Below are the code and all the weights of a small trained network. Each question names an input and a class and asks about switching units off, where a switched-off unit gives its printed mean instead of its output.

import numpy as np


def w(rows, s, z=0):
    codes = np.array(rows[::2]) - 128.0
    scale = np.full(codes.shape[1], s)
    scale[-1] = z or s
    return codes * scale


def f(y):
    return y / 2 * (1 + np.tanh(0.7978845608 * (y + 0.044715 * y**3)))


def log_softmax(a):
    a = a - a.max(-1, keepdims=True)
    return a - np.log(np.exp(a).sum(-1, keepdims=True))


def net(x, mask):
    res = np.array(x, float).reshape(1, 8) / 4 @ E
    y = f(res @ A[0][:, :-1].T + A[0][:, -1])
    res = res + np.where(mask, y, B[0][:, -1]) @ B[0][:, :-1]
    return log_softmax(res[-1] @ U[:, :-1].T + U[:, -1])


A, B = {}, {}
E = w([
[167,71,133,191,102,139,205,135,194,174,143],'x0',
[123,23,92,115,127,197,127,166,67,147,89],'x1',
[95,128,108,115,252,107,144,101,130,225,128],'x2',
[142,108,124,124,118,107,95,95,134,131,112],'x3',
[180,138,181,114,188,177,97,193,168,118,61],'x4',
[96,127,125,171,127,136,124,117,132,122,96],'x5',
[131,128,120,137,119,129,112,110,131,134,112],'x6',
[143,146,124,167,105,2,108,199,91,186,108],'x7',
],0.0092)
A[0] = w([
[124,149,171,114,176,155,85,168,184,143,101,38],'neuron 0',
[140,136,173,132,108,145,64,184,195,101,88,85],'neuron 1',
[141,151,142,120,125,82,138,157,84,169,101,113],'neuron 2',
[133,160,122,140,122,102,128,115,180,104,147,169],'neuron 3',
[115,145,113,91,162,184,160,91,146,112,142,136],'neuron 4',
[121,170,163,147,141,100,124,107,164,114,143,49],'neuron 5',
[161,137,171,117,156,137,127,160,142,109,71,33],'neuron 6',
[78,117,106,147,96,118,131,116,123,109,140,192],'neuron 7',
[136,176,135,161,125,119,104,105,180,118,127,156],'neuron 8',
[80,113,84,118,119,102,172,89,91,110,179,112],'neuron 9',
[113,187,131,122,123,112,123,123,172,126,130,69],'neuron 10',
[107,152,115,145,112,106,133,83,122,136,193,132],'neuron 11',
[195,122,159,115,187,143,98,137,134,92,103,141],'neuron 12',
[138,146,132,147,110,85,127,148,97,163,108,99],'neuron 13',
[118,140,84,81,134,120,97,128,110,102,109,57],'neuron 14',
[112,142,127,134,69,148,132,161,134,78,120,149],'neuron 15',
[149,81,141,166,126,113,155,136,189,156,133,250],'neuron 16',
[148,101,145,156,84,135,160,128,200,179,123,149],'neuron 17',
[77,169,144,83,119,132,88,130,85,113,108,95],'neuron 18',
[101,138,145,131,186,113,139,76,117,184,114,90],'neuron 19',
[136,123,163,90,126,176,156,55,145,85,141,101],'neuron 20',
[148,94,110,131,142,154,141,151,65,128,98,81],'neuron 21',
[146,156,135,126,133,82,144,100,172,68,122,85],'neuron 22',
[162,150,152,111,147,138,128,148,147,136,71,75],'neuron 23',
[84,138,94,112,96,128,120,103,97,148,172,114],'neuron 24',
[86,154,141,94,136,124,85,124,109,98,92,144],'neuron 25',
[154,127,91,157,118,78,159,175,131,145,119,98],'neuron 26',
[117,130,135,130,191,143,98,172,173,157,116,78],'neuron 27',
[165,110,119,160,150,152,202,108,171,103,144,171],'neuron 28',
[105,55,91,111,114,131,136,133,76,121,115,174],'neuron 29',
[101,218,154,153,146,117,143,112,163,154,146,100],'neuron 30',
[131,164,183,142,145,93,143,96,146,86,147,126],'neuron 31',
[151,141,133,136,127,75,148,169,86,141,94,105],'neuron 32',
[74,165,116,113,169,129,72,151,100,108,135,63],'neuron 33',
[169,156,174,147,51,138,113,152,112,83,111,86],'neuron 34',
[105,66,101,133,126,158,115,170,88,135,88,140],'neuron 35',
[88,136,114,111,248,114,141,112,151,217,118,82],'neuron 36',
[116,111,112,94,148,174,132,88,154,127,145,190],'neuron 37',
[82,167,140,90,127,116,74,133,100,107,122,107],'neuron 38',
],0.011,0.0013)
B[0] = w([
[26,120,78,115,60,118,123,124,178,173,134,193],'neuron 0',
[80,90,89,106,37,101,193,116,166,148,128,200],'neuron 1',
[143,179,108,190,165,83,80,147,158,89,53,187],'neuron 2',
[165,89,104,81,156,188,141,160,125,148,147,167],'neuron 3',
[85,133,100,182,171,61,68,132,145,56,39,197],'neuron 4',
[188,132,100,122,163,167,58,209,130,174,129,169],'neuron 5',
[43,91,83,102,110,103,120,85,180,182,155,181],'neuron 6',
[104,148,108,55,106,90,172,153,167,144,154,164],'neuron 7',
[179,132,134,91,117,153,77,156,109,162,118,172],'neuron 8',
[31,133,115,89,82,95,121,130,212,151,141,193],'neuron 9',
[161,60,115,120,158,162,69,196,100,185,146,164],'neuron 10',
[89,109,89,106,103,138,129,118,155,184,175,179],'neuron 11',
[90,117,99,124,141,94,142,83,137,155,152,193],'neuron 12',
[102,185,113,181,155,78,107,111,201,93,75,181],'neuron 13',
[154,124,179,120,149,151,143,110,143,122,127,163],'neuron 14',
[173,108,135,83,87,98,182,142,49,115,71,186],'neuron 15',
[148,209,205,123,192,152,161,75,91,135,154,190],'neuron 16',
[127,199,255,79,188,145,141,57,136,142,153,190],'neuron 17',
[119,164,236,138,164,143,145,58,131,136,129,190],'neuron 18',
[178,118,82,104,61,130,179,125,55,113,115,189],'neuron 19',
[131,203,44,224,162,36,77,127,151,80,73,207],'neuron 20',
[149,114,103,129,151,170,83,179,153,169,148,175],'neuron 21',
[183,79,126,117,124,144,100,220,117,184,136,171],'neuron 22',
[58,106,125,105,101,88,165,106,180,163,167,170],'neuron 23',
[75,67,156,154,93,95,135,98,154,159,156,175],'neuron 24',
[172,154,209,122,150,168,157,95,132,149,127,185],'neuron 25',
[104,178,159,141,168,105,77,105,163,74,89,184],'neuron 26',
[94,85,76,126,86,107,164,82,117,129,174,181],'neuron 27',
[141,171,183,125,191,129,130,98,140,102,121,186],'neuron 28',
[135,96,118,75,154,197,91,189,147,175,136,193],'neuron 29',
[169,124,85,82,138,155,91,169,109,170,120,190],'neuron 30',
[182,95,89,120,160,146,97,185,121,180,138,177],'neuron 31',
[98,176,91,174,159,102,34,91,176,55,64,187],'neuron 32',
[168,171,196,129,146,190,144,35,150,96,163,187],'neuron 33',
[161,102,112,114,58,67,190,105,39,92,94,207],'neuron 34',
[211,57,118,137,168,181,98,210,118,198,133,199],'neuron 35',
[200,117,111,86,39,78,187,106,4,70,109,245],'neuron 36',
[164,159,98,169,159,89,78,173,144,57,48,186],'neuron 37',
[124,199,163,145,171,174,165,86,141,147,144,190],'neuron 38',
],0.0061,0.011)
U = w([
[123,132,77,247,177,62,64,144,175,35,67,48],'0',
[181,92,90,107,51,93,217,127,28,85,120,247],'1',
[175,76,92,115,165,201,77,224,136,209,155,129],'2',
[23,89,81,110,78,98,182,102,219,188,185,17],'3',
[146,147,254,142,190,161,170,67,144,122,161,163],'4',
],0.01,0.0013)

Each question gives the input, the list of numbers given to net, and the class t.
The units are the neurons (one row each of A and B). Each row of codes is followed by its name. A weight is (code - 128) times the scale printed after its matrix; where a second scale follows, it is the last column's (A, B and U).
mask holds one flag per neuron, in row order. A switched-off neuron (its flag False) gives its mean, the last column of its row in B, instead of its output. The means were averaged over made-up inputs and are rounded, as every weight is.
A unit's drop is (log p(t) with every unit on - log p(t) with that unit switched off) / (log p(t) with every unit on - log p(t) with every unit switched off).
The circuit of an input: a set's keep is (log p(t) with only the set's units on - log p(t) with every unit switched off) / (log p(t) with every unit on - log p(t) with every unit switched off). Starting from the 12 units with the biggest drops (on a tie, the unit counted first), units are removed one at a time, each time the one whose removal leaves the highest keep (on an exact tie, the one counted first), for as long as the keep stays at least 0.8.
circuit, biggest first: the units of the circuit, biggest drop first
top k neurons: the k neurons with the biggest drops, biggest first
drop when u is switched off: that unit's drop, to one decimal
input [-3,7,4,1,-2,-6,1,-8], class 0: circuit, biggest first -> [neuron 4]
input [7,-2,-2,6,-6,7,4,5], class 4: circuit, biggest first -> [neuron 17; neuron 16]
input [0,-1,-5,-6,-6,3,4,-3], class 3: top 4 neurons -> [neuron 36; neuron 9; neuron 11; neuron 19]
input [1,-2,-7,-5,-8,1,2,-8], class 0: top 3 neurons -> [neuron 20; neuron 4; neuron 37]
input [7,1,3,4,-5,-4,-2,6], class 4: circuit, biggest first -> [neuron 17; neuron 16]
input [-7,7,-5,-7,4,-5,-6,-8], class 0: top 2 neurons -> [neuron 20; neuron 4]
input [1,-2,-4,3,-6,3,-5,0], class 3: top 2 neurons -> [neuron 36; neuron 9]
input [-8,-2,-5,-5,-7,1,1,8], class 0: top 3 neurons -> [neuron 32; neuron 2; neuron 13]
input [4,7,-8,7,6,6,4,6], class 1: top 3 neurons -> [neuron 34; neuron 1; neuron 15]
input [1,1,6,2,-1,0,7,-6], class 0: top 4 neurons -> [neuron 4; neuron 37; neuron 20; neuron 34]
input [1,-8,8,8,4,-2,4,0], class 1: top 2 neurons -> [neuron 36; neuron 19]
input [-7,-6,-8,3,8,1,-8,1], class 1: top 4 neurons -> [neuron 34; neuron 15; neuron 1; neuron 9]
input [-7,7,-4,-8,-4,-5,1,2], class 2: top 2 neurons -> [neuron 29; neuron 35]
input [-6,0,4,-6,-1,4,-6,3], class 4: circuit, biggest first -> [neuron 33]
input [2,4,-3,-7,1,4,-1,1], class 2: top 2 neurons -> [neuron 36; neuron 35]
input [7,-5,8,5,-1,-1,8,-1], class 1: top 2 neurons -> [neuron 36; neuron 19]
input [8,3,2,-6,8,-1,4,-4], class 3: top 2 neurons -> [neuron 0; neuron 6]
input [0,-5,2,1,4,-6,-3,-5], class 0: top 2 neurons -> [neuron 20; neuron 4]
input [4,-4,-7,-3,3,3,1,3], class 1: drop when neuron 34 is switched off -> 0.1
input [2,4,6,-4,-4,-1,3,-1], class 1: drop when neuron 36 is switched off -> 0.5
input [-7,3,0,8,-8,-2,-1,2], class 3: circuit, biggest first -> [neuron 9]
input [4,3,-1,6,-7,-5,4,7], class 0: drop when neuron 32 is switched off -> 0.4
input [-4,4,7,0,1,-4,6,1], class 1: drop when neuron 36 is switched off -> 0.3
